Each row has a class, written after it.
[-39 -12  11  32  -8  26  19 -66 -42  32  13  -8   7  50 -29   1 -34 -12
  -9 -40  23  15  -7   2  27   6 -25 -29  39  -6   3  22   8  11  -3  39] -> D
[ 18   9   6  -1 -13  11 -20 -13   5 -86 -24 -11  22 -59   3  -6  21  -2
  31  69  24 -20  23  -6   4   4 -64  -1  -7  36  31 -10  39  37  15 -43] -> R
[-53  -6  38  -6  16  26  -4 -31 -24  -3   6  12   1  -4 -25   3 -40  -9
 -36  24  36  -8   2 -16  62  11 -22  -7  28  -6  42  11  15  49 -68  14] -> X
[-44  17  12  18 -18  33  37 -38 -19 -17 -13  29  -6  43  -6  -9 -25  -1
 -34 -14 -28   1   1   7  32   7 -38 -16  44 -32  52  14  16 -28 -42   1] -> D
[-87 -12  47   2  15  10 -22 -29 -59   4   0  13  -5   2 -27 -11 -51 -36
 -45  23  42 -37  20 -14   8 -13 -24 -75  30   8  10  29   4  50 -21 -14] -> S
[-56  -6  37   3 -20  -5  10 -44 -28 -10 -18   8  -9  23  19   3 -21 -24
 -21 -19 -13 -14  12 -14  33  20 -44 -11  50 -23  45   6   6  -4 -36   8] -> K
[ 37  25 -15  15  13  35 -23  63   8 -82   6  12  31 -23 -32  19  -1   4
   8  87  50  27  -4 -12  40 -40 -21  -8 -17  18  24 -13   1  63  -8 -20] -> N
[ 73  32 -50  -3 -16  20  -8  22  -1 -66   6   8  30  -9 -17  12  27   1
  49  47  28  15  -6   3  30 -39   2  17 -10  21  40 -11  31  21  10 -18] -> P
[-54   6  30  -1  -4  17  13 -21 -39  12 -23  -2 -16  14 -13   8 -36 -24
  -6  21  -2 -26  14 -10  29   0 -48 -33  39   2  24  25 -17  17 -24 -20] -> D
[-48   4  36 -14  -9  48  15 -56 -50  -4   0  31   8  14   0  -9 -21 -25
 -27  -5  14 -29  -4  -5  23   2 -17 -28  64   0  37   1  15  23 -31  10] -> P
[-68   7  37   3  -2  44 -13 -22 -68  11 -11  20  12 -12  -4   3 -21  -8
 -12  23  21 -23   6  -4  40  14 -18 -20  47  17  48  14  19  66 -24 -15] -> P
[ 62   8  -8  -8   2  -5  26   8   5 -88  15  14   9 -13 -16 -13  -5 -29
  40  52  19 -12 -10  16 -37 -28 -35  -7  -3  23  39 -10  19  19 -11 -44] -> R
[ 28  26 -29  -7 -43 -11   3  18   8 -68  23  -3  15 -30 -52 -11   5  39
 -21  88  13 -15  -6  18  36  -4 -29 -39 -18  45  34  -8  21  23  17 -33] -> K
[-59  -1  20  -1  10  58  12 -31 -29  14 -21  25   4  19   2  -3 -26 -20
 -23  28  30 -17   8 -15  11   6  -4 -25  16   4  30  13  24  37 -46  19] -> J
[-38  -3  23  -3  -8  25   9 -47 -54 -19  -3  -8   5  25 -23 -14 -43 -21
 -13 -20  38  -3   5  -3  14 -15 -32 -26  57  -6  35  -4  16  25 -25  14] -> Z
[ 27  27  -5  11   3  26  20  16  36 -76   6  -7  17 -32 -14   9   1  29
  40  80  22 -16  14   4  24  18 -11  14   3  13  34 -16  37  32 -64 -28] -> L
[ 53  14 -30  20 -16  23  21 -15  38 -61 -16   7  34 -14 -36  -2  13 -18
 -17 113  -5 -15  21   9   8 -22 -51   1 -51  -5  36 -10  14 -22   3 -37] -> L
[ 23  17  12  10   3  33   6  17   7 -70  -2  21  32 -55   9  -9  -6  11
  38  58  27   4   2   0  10  14 -35   1   3  30  53 -13  50  24 -34 -38] -> R
[ 43  72  13  -7  -8  55 -10   7   2 -92 -11 -32  31 -41 -24   5  28  18
  15  50  26 -20  13 -11  51   7 -19 -20  32  59  31 -40  11  32  23 -36] -> Z
[-64 -24  66   9  19  50  20 -31 -17  10  12  35   3  18 -16   0 -48   3
 -25 -25  40 -11 -30   9  24  13 -27 -16  52   9  28  27  -1  59 -64  12] -> N
[-61   9  20  23   9  52 -12 -13 -29   5  14  17   8   2 -25  13 -47   5
 -27  18  32  16 -13   7  27  15 -26 -20  42  18  19  34  20  69 -42  29] -> P
[  38   36   17   16   -2   18   -8   -7  -34 -109  -27  -18   23  -35
  -15    2   15  -21   47   57   36   10   28  -27   35  -17  -36  -18
   44    4   60  -42   44   11  -32  -41] -> R
[ 21  42 -19  19  -8  20 -25  11 -41 -42 -38 -28  25 -35 -34  -1 -12  -1
  40 101  34  15  37  -5  46   1  -7 -30  11  28  51  12  31  47  -9  -3] -> J
[-62 -14  13   4   4  33  32 -50 -18  -2  -8  39   1  40   9 -15 -44 -23
 -20  -1  -4 -33   4  12  -5  16 -23 -13  30 -24  53  19  12  24 -59  22] -> J
[-51 -20  39   0   5  24  11 -34 -18 -14 -18  11  -2   1 -30  -5 -39 -15
 -20  13  32 -38  -6 -18  21   8 -38 -13  44  11  39  19   8  55 -61   1] -> N
[ 19   6   5  56  -4  11  10   3  33 -85  70   1  38 -46 -37  14 -16   8
 -20  65  23 -12  11  30  -9  19 -28   0  -6  28  14  -5  28  41 -19 -22] -> L
[-40  -5  36  10  13  30  11 -13 -34  -8  14  21  10   3   8  17 -50 -23
  -5  -7   9   9 -23 -10  37 -20 -47  -2  61 -10  37  14  -7  37 -65  22] -> X
[ 43  36 -27 -21   1  26  -4  10  42 -70 -22   6  24 -37 -31   2   0 -14
  14  49  34 -17  23 -38   2 -10 -40   2 -15  16  38  14  32  16  -5 -25] -> D
[-65 -11  34  37   3  25 -10 -37 -29 -19 -10   2  10  13 -29  -3 -28   4
 -29  20  35  -8 -15  -1  22  10 -41 -27  26   0  39  -2  39  57 -32  31] -> Z
[-57 -46  44  -6  -8  40  17 -15 -24  42 -23  22  -1 -12  -8 -12 -48  -1
 -32   1  46 -22 -20  12   3   7 -26  -2  20  12  13  30   8  37 -34   9] -> N
[ 71   4 -30  28 -11 -12   5  -5 -24 -19 -15 -49  27  -3 -30 -12  -5 -11
  54   0  36 -49  27 -12  10 -13 -33  -3  12  16  36  18  33  -3   4 -56] -> S
[-54   2   7 -10 -15  11   6 -45 -30 -28  -2  21 -11   8 -20 -24 -33 -26
 -36  31   9 -39   7 -16  30  10 -26 -38  30  13  45   4  24  43 -33  -1] -> S
[-51   5  18  15 -14  38  12 -27 -32 -19  25  10   3  18 -25   5 -41   6
  -8  31  36   4   7   4  67  10 -30 -21  40  12  34   8  12  55 -42  11] -> D
[-57 -11  24 -11  -1   5   2 -31 -33 -15 -20  42 -15   8 -11  -2 -18 -37
 -33   3  10 -21  -6  -1   3  -8 -39 -31  22 -11  30  23   1  -5  -3  -2] -> R
[-45   1  48   0  14  29  -7 -37 -52  20  -7  26   9   1   6   8 -20  -7
   1   9  10  -8  -8   3  36  12 -30 -23  32  -2  41  28  21  31 -30 -11] -> P
[-74   5  43 -28  -3  10  16 -26 -49  -9 -24  22 -16  24  -1  -2 -54 -35
 -15  -6   8 -28  12  -6   4   9 -17 -32  59  -1  51  35  -1  24 -51  -2] -> K
[-62 -25  37  21  -3  14  22 -27  -7   8  23  26  -9  28 -27 -19 -47  -7
 -56  -1  31 -35 -14  -2  36  13 -36 -27  24  15  39  40  17  36 -69   5] -> X
[-62  -5  10   0   0  51  28 -29 -30  11  23  41   7  31  -4   7 -29  18
 -38   6  13 -11 -21   7  41   7 -45 -17  39 -35  19   9  -1  29 -26  22] -> L
[-58  -3  54  15  21  31   0 -26 -28  23   7  29  -1  22 -23 -16 -46 -10
 -30   6  35  -1  -8  10   2  13 -21 -55  32   7  23  47  20  40 -49   3] -> P
[ 51  28 -19  22  41  54  21  43   5 -24  19   0  33  -2 -38  28 -15  43
  18  85  33 -28 -29  18  13  -7 -43 -17 -42  21  30  22  27  45 -26 -49] -> J
[-67  -5  25  11   2  36   6 -21 -35   1   4   7  -2  -8  -3   9 -38 -17
 -39  36  17 -26   2  -4  26  32 -41 -29  18   3  26  -7   3  60 -31   4] -> J
[  30   26   28  -16   -4  -16  -25  -18   31 -114  -26  -25    5  -53
  -20  -11   11    4   34   36   35   15   13    8   -3    0  -28  -20
    2   14   33  -21   46   16  -11  -13] -> Z
[ 14   2  -7 -21 -23  -5  -7 -25   3 -88 -46 -14   2 -20 -37 -17   8 -19
  54  75  54 -50  42 -13  23 -26 -38  -8  16  36  56   7  29  31 -28 -44] -> R
[-55 -18  29   6   0  41 -12 -29 -34  19 -44  14  11   7 -19 -12 -14  14
 -23  19  29  -2  -5 -26  42 -14 -48  -4  43 -17  38  11  15  56 -41  13] -> N
[-83 -14  45   8   7  21  -7 -39 -39  -5   6   3  -1   5 -35  -7 -46 -21
 -35  19  41  -4  -2  -7  21   3 -29 -53  20  18  27  -9   9  56 -35   2] -> Z
[ 15  -5  -8  -3   2   7 -16  -2   0 -87  -4 -15  22 -41 -54  -4  -7  14
  22  66  73  20   3 -25  37 -16 -18 -19 -17  18  37 -27  52  66 -48 -17] -> N
[ 36  27 -11  39  18  43  -3  34 -14 -65  22 -11  28 -21 -14  29 -11 -21
   5  65  30 -12 -10  -6 -10 -18 -19  -3 -22  49  11  -6  37  60   0 -33] -> S
[ 54   1 -18  11 -14 -12   7   0   8 -55  -1  -5  28 -38 -48  13   1 -14
  -8  84  22 -23  -9  -9 -12 -10 -13  15 -23  15  48 -20  55  15 -21  -3] -> K
[ 74  13 -24  23  -1 -10  -7 -15   3 -82   8 -15  62 -22 -43  -6  21  19
  28  70  15 -42   8  -8  47 -33 -52 -13  -8   0  57  -5  34   8  -3 -32] -> X
[-64  10  31  -9   1  31  11 -46 -46 -17 -18   3  -9  12   4   4 -23 -33
 -10  24   2 -35  12  -8  26  17 -35 -39  45   7  37  -4 -10  53 -27  -1] -> J
[-61   1  44  -9  17  31  -7 -35 -39 -20  -3 -12  -3 -12  -7  17 -44 -16
  -8  30  33  -4   3 -24  59  14 -30 -10  44   9  27   3  12  67 -69  24] -> X
[-54   1  34  17   2  40   9   6 -62  23  -6  24  -7  18  10  14 -44 -18
 -19  23  23  -5  -3 -12  54 -11 -61 -28  56 -22  49  19  -8  36 -53  -7] -> J
[-66 -13  34  15   1  37  10 -23 -36  -6  -9  15   6  17  12  -3 -42  -1
  -7  21  16  10 -12   7  43  -4 -24 -14  32  -2  33  12  17  40 -65  30] -> X
[ 36  -2 -45 -27 -10 -28  -2  34  39 -77 -28   9   4   4 -24 -23 -23 -18
  44  23  63  -1   4  -1  -6 -29 -10 -29 -36 -17  32  -1  21 -20 -10   7] -> Z
[-67  14  22  -5 -14   7  -7 -62 -39 -23  -7 -10  -9  -4 -39  -7 -35 -48
 -35  -4  11   1  36 -28  16  12 -15 -46  58   6  17   2  -3  26 -11  20] -> D
[ 33  30  -6 -32 -15   1  -3  -6  36 -91 -19  -1  -4 -20   7  -8 -12 -21
  19  44  17 -18  26 -12  36   3 -29  18  16  26  38  40  22   9 -31  14] -> X
[-48   0  24  -5  15  48   8 -20 -47  19  25  20  24  10  -4  -4 -37  -1
 -18  -5  31 -24 -16 -19  42   1 -11 -33  47  24  16  21   1  52 -25  25] -> X
[ 53  31 -34  11 -34  22  -5  18 -13 -78 -25  -7  34 -27  -6  -3  14 -19
  39  39  24   6   4  -7 -11 -26 -38  11  25  13  37 -10  30  45  47   9] -> D
[ 74  -4  -2 -38  -6   6   6  -3   4 -27 -19  -8  12 -13 -22 -24  -6 -10
  19  84  64 -48  22   1  18 -13 -47  14 -57  28  53  24  46  13   8 -62] -> Z
[ 63  22   3   4 -27  12   1  16 -11 -64 -10 -15  34 -47 -24 -17  19  15
  25  74  13 -32   4   9  41  -8 -53 -18   5  51  46  -6  -1  39  32 -70] -> N
[ 29  33 -20 -38 -18   6  -9  21  17 -99   3  -8   3 -40 -28  -2  29  45
  38  45  56  10 -11 -15  33 -27 -48 -26  34  -8  16 -33  23  61  -5 -18] -> L
[-40 -29  31  20   5  33  12 -15 -24  20  16  41   4   2   2  -2 -39 -27
 -32  11  35 -16 -11   4   9  22 -39  12  24  -1  33  15  13  33 -26  13] -> R
[-74   6  41  20  15  51  -4 -15 -65   4  -7  -1  -4  13 -22  23 -46 -10
 -21  25  52  -2  -2  -6  41  -1 -39 -51  50   3  25  22   7  67 -46  11] -> J
[-72   1  14  -4   1  17   5 -20 -35 -11 -12  10  -4   8 -14  -8 -50   5
 -17  13   3 -14 -19  -3  22  12 -34 -34  53 -16  34 -15   2  40 -42  36] -> Z
[-51  -5  38  -4  17  23  -4 -15 -73  -5   1   9   6  15  -6  17 -54 -34
  -5   0  35 -11   3 -12  42 -28 -25 -19  65 -16  32  33  -8  38 -46  21] -> X
[ 30   3  -9   3 -28  15 -23  -7 -29 -68 -39 -35  15 -38  -8  -9  14 -11
  53  85  54  18  31   9  20 -18 -51   1 -22  46  29  -7  39  50  31 -43] -> R
[-64  -3  42   9   5  28  -6 -15 -31  15 -47  11  -8  27 -14 -19 -35 -12
 -31   5  27  -2  10 -11  22  -9 -32 -23  44 -34  45   2   9  14 -50  10] -> Z
[-53  -6  35   9  -4  25  24 -24 -35   6  11  28 -11  17  -5   3 -43  -2
 -20  28  13 -10 -16  13  50   6 -51 -42  36  -9  46  13   1  27 -60  -2] -> J
[ 60  29 -20  23  -7   3 -15 -24 -41 -71  14 -37  57 -47 -46   1  16 -27
  15  60  21 -24  27 -19  19  -7 -30 -45  -9  31  35 -33  33  11  33 -59] -> P
[  30   40   -2  -20  -22   15   -3  -19   14 -114  -43  -10   16  -13
  -31  -14   35   -6   18   23   23   -2    4    3   18  -31  -28  -37
   -5   12   50  -45   21   -8   19  -42] -> Z
[-50   0  24  -3  12  43  13 -33 -33   3 -11  16  -9  17 -12   5 -54 -39
 -35  12  11  -8   2 -10  13 -16 -37 -12  29 -11  31   7   6  24 -58  -8] -> S
[ 20  12   4   8 -31  15  12  10 -19 -56 -41  -8  22 -27  22 -22   4   6
  70  59  11 -33  44   9  36  -8 -30  -5  30  27  53  -1  20 -23 -23 -60] -> R
[-81  -2  46  11   6  45   8 -10 -27  -5  23  35   6  -4  -4  15 -41  -6
 -32  17  30  -8   3   9  23   4 -38 -31  43   0  16  28  -8  48 -33  -5] -> L
